Below is a small trained network, with its code and all its weights. Each question gives an input and a target symbol and asks what happens when units are switched off, that is, made to give their printed mean instead of their output.

import numpy as np


def w(rows, s, z=0):
    codes = np.array(rows[::2]) - 128.0
    scale = np.full(codes.shape[1], s)
    scale[-1] = z or s
    return codes * scale


def norm(h):
    return h / np.sqrt((h * h).mean(-1, keepdims=True) + 1e-5)


def f(y):
    return y / 2 * (1 + np.tanh(0.7978845608 * (y + 0.044715 * y**3)))


def softmax(a):
    e = np.exp(a - a.max(-1, keepdims=True))
    return e / e.sum(-1, keepdims=True)


def log_softmax(a):
    a = a - a.max(-1, keepdims=True)
    return a - np.log(np.exp(a).sum(-1, keepdims=True))


def net(x, mask):
    ids = ['αβγδεζθλμπστψ'.index(c) for c in x.split()]
    T = len(ids)
    res = E[ids] + P[:T]
    q, k, v = (norm(res) @ M[0].T for M in (Q, K, V))
    z = softmax(np.where(np.tri(T) > 0, q @ k.T / 2**0.5, -1e9)) @ v
    res = res + np.where(mask[0], z, O[0][:, -1]) @ O[0][:, :-1]
    y = f(norm(res) @ A[0][:, :-1].T + A[0][:, -1])
    res = res + np.where(mask[1:13], y, B[0][:, -1]) @ B[0][:, :-1]
    return log_softmax(norm(res)[-1] @ U[:, :-1].T + U[:, -1])


Q, K, V, O, A, B = {}, {}, {}, {}, {}, {}
E = w([
[140,109,102,134,133],'α',
[135,121,95,132,127],'β',
[105,90,142,254,112],'γ',
[151,127,117,117,146],'δ',
[134,119,99,137,123],'ε',
[121,121,154,120,134],'ζ',
[144,108,137,122,144],'θ',
[118,150,147,119,132],'λ',
[106,136,134,131,111],'μ',
[111,128,147,128,121],'π',
[115,133,112,136,112],'σ',
[148,134,112,120,140],'τ',
[138,98,116,133,135],'ψ',
],0.013)
P = w([
[132,113,143,155,107],'0',
[89,94,109,89,132],'1',
[71,92,115,162,168],'2',
[197,111,177,196,81],'3',
[115,91,89,32,59],'4',
[23,69,69,67,197],'5',
[168,131,178,237,148],'6',
[241,140,128,93,3],'7',
[42,147,42,32,122],'8',
[120,252,109,233,254],'9',
],0.003)
Q[0] = w([
[10,83,72,51,174],'head 0',
[171,108,122,10,11],'head 0',
],0.011)
K[0] = w([
[158,142,162,255,151],'head 0',
[58,109,104,146,219],'head 0',
],0.013)
V[0] = w([
[127,195,63,189,47],'head 0',
[163,3,65,196,130],'head 0',
],0.0058)
O[0] = w([
[189,103,162,123,43,43],'head 0',
[198,203,197,253,155,252],'head 0',
],0.0076,0.0013)
A[0] = w([
[190,133,185,189,63,57],'neuron 0',
[88,57,94,71,64,104],'neuron 1',
[66,90,62,113,182,143],'neuron 2',
[73,181,220,96,106,176],'neuron 3',
[149,160,148,202,157,254],'neuron 4',
[195,75,156,61,3,49],'neuron 5',
[163,172,100,37,124,161],'neuron 6',
[158,127,155,162,104,106],'neuron 7',
[117,116,77,180,102,131],'neuron 8',
[138,107,153,162,173,130],'neuron 9',
[109,126,247,58,164,191],'neuron 10',
[112,68,131,120,93,50],'neuron 11',
],0.0069,0.0027)
B[0] = w([
[6,178,57,139,59,227],'neuron 0',
[205,56,192,186,203,164],'neuron 1',
[104,211,138,157,36,224],'neuron 2',
[163,91,24,188,181,173],'neuron 3',
[178,69,93,10,123,253],'neuron 4',
[110,232,254,7,215,177],'neuron 5',
[107,50,161,213,143,135],'neuron 6',
[59,142,71,80,126,159],'neuron 7',
[177,87,207,138,72,144],'neuron 8',
[140,99,114,53,91,156],'neuron 9',
[171,140,66,221,22,179],'neuron 10',
[103,117,202,173,180,119],'neuron 11',
],0.004,0.0047)
U = w([
[159,65,58,66,99,62],'α',
[174,140,133,137,92,41],'β',
[123,37,142,229,83,135],'γ',
[184,105,62,54,197,153],'δ',
[184,164,137,173,131,45],'ε',
[183,153,134,156,81,160],'ζ',
[150,113,239,93,181,254],'θ',
[171,197,134,176,175,65],'λ',
[2,188,86,150,172,197],'μ',
[144,120,119,133,113,65],'π',
[103,187,189,39,25,158],'σ',
[166,179,106,118,253,91],'τ',
[79,11,116,16,129,109],'ψ',
],0.008,0.0035)

Each question gives the input, a string of symbols that net reads in full, and the target symbol t.
The units are the heads (2 rows each of Q, K, V and O) and the neurons (one row each of A and B). Each row of codes is followed by its name. A weight is (code - 128) times the scale printed after its matrix; where a second scale follows, it is the last column's (O, A, B and U).
mask holds one flag per unit, heads first, then neurons. A switched-off unit (its flag False) gives its mean, the last column of its rows in O or B, instead of its output. The means were averaged over made-up inputs and are rounded, as every weight is.
A unit's drop is (log p(t) with every unit on - log p(t) with that unit switched off) / (log p(t) with every unit on - log p(t) with every unit switched off).
The circuit of an input: a set's keep is (log p(t) with only the set's units on - log p(t) with every unit switched off) / (log p(t) with every unit on - log p(t) with every unit switched off). Starting from the 12 units with the biggest drops (on a tie, the unit counted first), units are removed one at a time, each time the one whose removal leaves the highest keep (on an exact tie, the one counted first), for as long as the keep stays at least 0.8.
circuit, biggest first: the units of the circuit, biggest drop first
top k neurons: the k neurons with the biggest drops, biggest first
drop when u is switched off: that unit's drop, to one decimal
input δ ζ θ ζ σ, target τ: circuit, biggest first	head 0; neuron 0
input μ ζ σ, target θ: circuit, biggest first	head 0; neuron 5; neuron 1
input γ σ σ σ, target σ: circuit, biggest first	head 0; neuron 5; neuron 0
input σ δ ζ β, target δ: circuit, biggest first	head 0; neuron 4; neuron 10
input τ ζ ε θ ζ μ ζ π, target θ: top neuron	neuron 5
input μ γ β ζ ζ ζ π σ λ ζ, target σ: circuit, biggest first	head 0; neuron 0
input ζ α σ ζ θ, target σ: circuit, biggest first	head 0; neuron 0; neuron 5
input ζ σ σ ζ σ ζ β, target σ: top 2 neurons	neuron 5; neuron 0
input μ ζ ζ, target θ: circuit, biggest first	head 0; neuron 5; neuron 1; neuron 4
input σ σ σ σ θ μ λ σ σ, target ψ: circuit, biggest first	head 0; neuron 1
input λ ζ ζ σ ζ μ θ, target μ: top 2 neurons	neuron 2; neuron 4
input δ ζ ζ π τ, target μ: circuit, biggest first	head 0; neuron 4
input τ π σ σ, target γ: top 2 neurons	neuron 1; neuron 5
input δ ζ σ, target δ: top 4 neurons	neuron 4; neuron 2; neuron 10; neuron 0
input ζ μ α, target μ: circuit, biggest first	head 0; neuron 2
input γ ζ ζ ψ, target μ: top 2 neurons	neuron 2; neuron 4
input ε ζ ζ δ μ ζ, target δ: top 3 neurons	neuron 4; neuron 2; neuron 9
input ζ ζ ζ β, target μ: top neuron	neuron 2
input σ ζ σ ε, target μ: drop when head 0 is switched off	1.2
input ζ γ γ ζ δ θ ζ, target δ: drop when neuron 4 is switched off	0.3
input μ μ ζ τ σ π δ, target σ: drop when head 0 is switched off	0.8
input μ ε ψ μ μ ζ, target θ: drop when head 0 is switched off	2.0
